Here is a tiny trained network, its code and every weight. The questions are about switching its units off for an input and a target symbol, where a switched-off unit gives its printed mean instead of its output.

import numpy as np


def w(rows, s, z=0):
    codes = np.array(rows[::2]) - 128.0
    scale = np.full(codes.shape[1], s)
    scale[-1] = z or s
    return codes * scale


def norm(h):
    return h / np.sqrt((h * h).mean(-1, keepdims=True) + 1e-5)


def softmax(a):
    e = np.exp(a - a.max(-1, keepdims=True))
    return e / e.sum(-1, keepdims=True)


def log_softmax(a):
    a = a - a.max(-1, keepdims=True)
    return a - np.log(np.exp(a).sum(-1, keepdims=True))


def net(x, mask):
    ids = ['αβγζηθλμξπστφψ'.index(c) for c in x.split()]
    T = len(ids)
    res = E[ids] + P[:T]
    u = 0
    for l in range(3):
        r = norm(res)
        for j in range(2):
            rows = slice(2 * j, 2 * j + 2)
            q, k, v = (r @ M[l][rows].T for M in (Q, K, V))
            z = softmax(np.where(np.tri(T) > 0, q @ k.T / 2**0.5, -1e9)) @ v
            o = O[l][rows]
            res = res + np.where(mask[u + j], z, o[:, -1]) @ o[:, :-1]
        u += 2
    return log_softmax(norm(res)[-1] @ U[:, :-1].T + U[:, -1])


Q, K, V, O = {}, {}, {}, {}
E = w([
[155,85,130,183,94,119,143,124],'α',
[193,146,19,147,193,149,75,136],'β',
[190,110,216,163,102,124,119,164],'γ',
[113,83,155,176,123,136,86,146],'ζ',
[103,48,187,110,228,130,198,141],'η',
[172,126,153,128,114,116,160,114],'θ',
[191,147,168,184,104,144,193,154],'λ',
[116,106,144,229,119,140,143,150],'μ',
[123,59,95,131,203,114,115,228],'ξ',
[183,95,143,165,243,253,120,24],'π',
[85,220,49,40,153,58,169,184],'σ',
[102,63,132,128,88,128,75,107],'τ',
[98,61,125,188,70,139,95,152],'φ',
[114,116,86,173,100,132,176,106],'ψ',
],0.018)
P = w([
[64,188,172,252,170,98,120,109],'0',
[214,31,33,200,101,31,140,67],'1',
[73,182,141,193,165,161,123,159],'2',
[224,81,72,142,114,82,135,113],'3',
[74,165,115,151,146,181,124,161],'4',
[241,98,102,86,129,109,124,129],'5',
[88,159,99,125,137,193,130,168],'6',
],0.017)
Q[0] = w([
[203,98,104,79,200,56,115,62],'0.h1',
[97,149,43,194,168,152,128,254],'0.h1',
[110,96,106,93,151,61,154,78],'0.h2',
[164,52,188,167,184,130,129,84],'0.h2',
],0.0097)
K[0] = w([
[121,139,156,239,9,117,155,150],'0.h1',
[133,105,54,61,173,194,162,162],'0.h1',
[130,132,125,108,86,75,150,73],'0.h2',
[171,86,141,147,142,148,120,134],'0.h2',
],0.014)
V[0] = w([
[177,255,81,167,34,133,7,119],'0.h1',
[120,195,52,118,152,35,111,160],'0.h1',
[133,146,133,116,143,44,104,128],'0.h2',
[194,43,84,123,110,109,149,128],'0.h2',
],0.0074)
O[0] = w([
[220,223,112,224,53,116,2,171,2],'0.h1',
[119,103,84,138,99,182,124,198,214],'0.h1',
[160,124,132,58,123,137,162,117,8],'0.h2',
[147,21,44,68,15,117,152,75,224],'0.h2',
],0.0087,0.00081)
Q[1] = w([
[186,127,61,107,153,10,142,169],'1.h1',
[142,207,100,133,179,150,49,120],'1.h1',
[101,207,154,151,96,161,100,26],'1.h2',
[150,131,154,82,81,25,125,13],'1.h2',
],0.012)
K[1] = w([
[81,193,200,176,21,8,141,138],'1.h1',
[154,166,42,176,206,146,96,162],'1.h1',
[140,173,110,255,164,120,48,35],'1.h2',
[78,130,231,199,21,58,147,96],'1.h2',
],0.0094)
V[1] = w([
[138,91,164,133,131,222,141,85],'1.h1',
[110,127,164,120,52,132,146,145],'1.h1',
[145,75,118,116,145,131,140,219],'1.h2',
[99,127,140,113,140,7,148,213],'1.h2',
],0.015)
O[1] = w([
[120,154,139,134,198,113,170,153,153],'1.h1',
[107,91,140,129,81,74,131,141,2],'1.h1',
[139,157,129,133,74,60,107,6,188],'1.h2',
[88,120,140,140,51,168,106,84,161],'1.h2',
],0.018,0.0037)
Q[2] = w([
[51,55,107,73,124,131,161,33],'2.h1',
[250,40,90,129,162,46,107,106],'2.h1',
[82,246,47,89,214,114,231,135],'2.h2',
[97,81,174,80,47,1,208,148],'2.h2',
],0.0098)
K[2] = w([
[83,54,138,93,130,187,153,4],'2.h1',
[210,50,170,207,162,206,152,159],'2.h1',
[98,158,72,43,235,179,180,91],'2.h2',
[118,75,143,79,105,4,153,162],'2.h2',
],0.011)
V[2] = w([
[82,215,123,72,127,94,156,150],'2.h1',
[240,2,167,238,240,238,158,72],'2.h1',
[140,213,87,61,139,141,127,166],'2.h2',
[7,201,197,82,113,79,171,190],'2.h2',
],0.0099)
O[2] = w([
[106,128,215,241,102,207,89,152,97],'2.h1',
[211,92,40,9,92,66,132,6,245],'2.h1',
[137,98,128,202,105,189,79,103,82],'2.h2',
[63,10,210,178,84,143,132,159,50],'2.h2',
],0.011)
U = w([
[175,36,63,104,64,78,150,80,147],'α',
[212,186,105,91,107,181,76,105,148],'β',
[177,130,233,74,120,84,88,128,162],'γ',
[124,96,153,140,194,93,32,52,72],'ζ',
[66,72,169,83,129,140,234,91,143],'η',
[177,68,172,112,119,237,127,65,113],'θ',
[212,107,154,215,97,131,226,100,83],'λ',
[122,96,85,240,173,41,154,68,39],'μ',
[75,214,152,129,131,123,147,11,59],'ξ',
[138,165,147,103,248,123,172,137,112],'π',
[94,157,144,98,67,203,161,189,255],'σ',
[106,66,138,51,146,148,59,164,151],'τ',
[84,105,104,152,129,31,128,172,127],'φ',
[118,73,44,191,127,179,190,104,82],'ψ',
],0.011,0.0093)

Each question gives the input, a string of symbols that net reads in full, and the target symbol t.
The units are the heads (2 rows each of Q, K, V and O). Each row of codes is followed by its name. A weight is (code - 128) times the scale printed after its matrix; where a second scale follows, it is the last column's (O and U).
mask holds one flag per head, layer by layer. A switched-off head (its flag False) gives its mean, the last column of its rows in O, instead of its output. The means were averaged over made-up inputs and are rounded, as every weight is.
A unit's drop is (log p(t) with every unit on - log p(t) with that unit switched off) / (log p(t) with every unit on - log p(t) with every unit switched off).
The circuit of an input: a set's keep is (log p(t) with only the set's units on - log p(t) with every unit switched off) / (log p(t) with every unit on - log p(t) with every unit switched off). Starting from all 6 units, units are removed one at a time, each time the one whose removal leaves the highest keep (on an exact tie, the one counted first), for as long as the keep stays at least 0.8.
circuit, biggest first: the units of the circuit, biggest drop first
unit that matters most: the unit with the biggest drop
heads that matter: for each layer, one digit per head in row order, 1 if its drop is at least 0.15 and else 0, layers parted by /
drop when u is switched off: that unit's drop, to one decimal
input γ σ ζ, target σ: heads that matter => 00 / 00 / 00
input λ β α, target β: unit that matters most => 1.h1
input η λ ψ, target η: heads that matter => 10 / 00 / 01
input π φ γ φ ψ λ λ, target π: heads that matter => 00 / 01 / 00
input μ λ η μ τ, target η: heads that matter => 10 / 00 / 00
input ξ θ μ η σ β τ, target β: circuit, biggest first => (1.h1 0.h1)
input σ π π π θ, target π: heads that matter => 00 / 01 / 00
input λ ξ λ θ γ, target ξ: heads that matter => 00 / 01 / 10
input ξ τ ζ, target ξ: circuit, biggest first => (1.h2 2.h1)
input σ σ α ξ γ μ α, target ξ: heads that matter => 01 / 01 / 10
input ψ θ γ, target γ: circuit, biggest first => (0.h2 2.h2)
input γ λ γ θ λ, target λ: heads that matter => 01 / 00 / 01
input μ γ μ, target μ: circuit, biggest first => (0.h2 2.h2 2.h1)
input π σ α γ γ, target σ: heads that matter => 10 / 01 / 10
input σ τ π, target π: circuit, biggest first => (1.h2)
input σ μ ζ ζ ψ, target σ: heads that matter => 00 / 00 / 10
input γ π π φ γ, target π: heads that matter => 00 / 00 / 00
input π σ ζ λ α, target σ: heads that matter => 10 / 00 / 10
input α μ η λ γ ξ τ, target ξ: circuit, biggest first => (1.h2 2.h1 0.h1 1.h1)
input θ σ φ, target σ: circuit, biggest first => (2.h1)
input ζ φ θ λ ζ, target ζ: circuit, biggest first => (0.h2 2.h2)
input α ζ μ, target μ: circuit, biggest first => (0.h2 2.h2)
input ψ π α, target π: drop when 2.h2 is switched off => 0.0
input γ β β τ λ β σ, target σ: drop when 0.h1 is switched off => 0.1
